Below is a small trained network, with its code and all its weights. Each question gives an input and a class and asks what happens when units are switched off, that is, made to give their printed mean instead of their output.

import numpy as np


def w(rows, s, z=0):
    codes = np.array(rows[::2]) - 128.0
    scale = np.full(codes.shape[1], s)
    scale[-1] = z or s
    return codes * scale


def f(y):
    return np.maximum(y, 0)


def log_softmax(a):
    a = a - a.max(-1, keepdims=True)
    return a - np.log(np.exp(a).sum(-1, keepdims=True))


def net(x, mask):
    res = np.array(x, float).reshape(1, 3) / 4 @ E
    y = f(res @ A[0][:, :-1].T + A[0][:, -1])
    res = res + np.where(mask, y, B[0][:, -1]) @ B[0][:, :-1]
    return log_softmax(res[-1] @ U[:, :-1].T + U[:, -1])


A, B = {}, {}
E = w([
[75,130,99,37,97,68,180,191,173,88],'x0',
[122,169,6,148,140,83,123,75,138,101],'x1',
[190,94,114,131,71,100,156,177,90,163],'x2',
],0.018)
A[0] = w([
[84,177,137,75,82,89,146,160,191,84,239],'n0',
[128,146,34,103,148,53,191,118,117,111,246],'n1',
[116,111,221,112,186,209,108,164,174,116,191],'n2',
[89,122,117,74,90,38,130,138,145,101,76],'n3',
[94,206,38,112,132,117,77,127,182,73,121],'n4',
[71,108,153,110,110,2,120,117,149,131,53],'n5',
[169,116,178,159,155,212,41,85,94,164,252],'n6',
[253,74,126,105,51,143,141,187,36,168,219],'n7',
],0.011,0.0028)
B[0] = w([
[121,12,58,56,172,198,111,223,175,172,217],'n0',
[161,95,92,143,122,34,122,146,161,163,237],'n1',
[35,109,195,138,80,201,173,121,75,83,215],'n2',
[159,144,101,52,216,208,192,190,196,160,203],'n3',
[126,133,150,143,197,78,96,95,149,144,231],'n4',
[143,140,146,79,191,160,198,138,207,92,177],'n5',
[144,234,58,190,107,136,156,85,109,41,254],'n6',
[171,58,87,159,8,89,201,144,1,161,248],'n7',
],0.0095,0.021)
U = w([
[107,255,166,181,170,207,115,59,120,67,100],'0',
[5,54,218,63,91,214,145,160,150,97,109],'1',
[123,121,123,166,163,22,42,98,179,128,83],'2',
[178,90,106,161,36,118,150,148,30,124,248],'3',
[142,86,54,52,179,143,143,199,209,141,114],'4',
],0.009,0.0016)

Each question gives the input, the list of numbers given to net, and the class t.
The units are the neurons (one row each of A and B). Each row of codes is followed by its name. A weight is (code - 128) times the scale printed after its matrix; where a second scale follows, it is the last column's (A, B and U).
mask holds one flag per neuron, in row order. A switched-off neuron (its flag False) gives its mean, the last column of its row in B, instead of its output. The means were averaged over made-up inputs and are rounded, as every weight is.
A unit's drop is (log p(t) with every unit on - log p(t) with that unit switched off) / (log p(t) with every unit on - log p(t) with every unit switched off).
The circuit of an input: a set's keep is (log p(t) with only the set's units on - log p(t) with every unit switched off) / (log p(t) with every unit on - log p(t) with every unit switched off). Starting from all 8 units, units are removed one at a time, each time the one whose removal leaves the highest keep (on an exact tie, the one counted first), for as long as the keep stays at least 0.8.
circuit, biggest first: the units of the circuit, biggest drop first
k most important neurons: the k neurons with the biggest drops, biggest first
drop when u is switched off: that unit's drop, to one decimal
input [2,-3,1], class 1: 2 most important neurons -> (n6, n1)
input [-1,-4,-1], class 0: circuit, biggest first -> (n0, n7)
input [-6,-2,0], class 0: circuit, biggest first -> (n6)
input [-2,2,0], class 0: circuit, biggest first -> (n7, n0)
input [-2,-6,-3], class 0: 2 most important neurons -> (n6, n0)
input [1,6,6], class 4: 4 most important neurons -> (n6, n2, n3, n1)
input [-1,-6,-8], class 0: 3 most important neurons -> (n6, n0, n7)
input [1,8,5], class 4: 2 most important neurons -> (n3, n6)
input [3,-6,2], class 1: 3 most important neurons -> (n6, n2, n1)
input [-3,3,-1], class 0: 3 most important neurons -> (n7, n1, n0)
input [-2,-8,-4], class 0: 2 most important neurons -> (n6, n0)
input [-2,-1,0], class 0: 3 most important neurons -> (n7, n1, n0)
input [0,-8,0], class 3: 3 most important neurons -> (n7, n0, n3)
input [4,-3,-5], class 1: most important neuron -> (n2)
input [-2,-7,-2], class 0: 3 most important neurons -> (n6, n0, n1)
input [-2,-7,-7], class 0: drop when n0 is switched off -> 0.1
input [1,-1,-7], class 1: drop when n6 is switched off -> 0.2
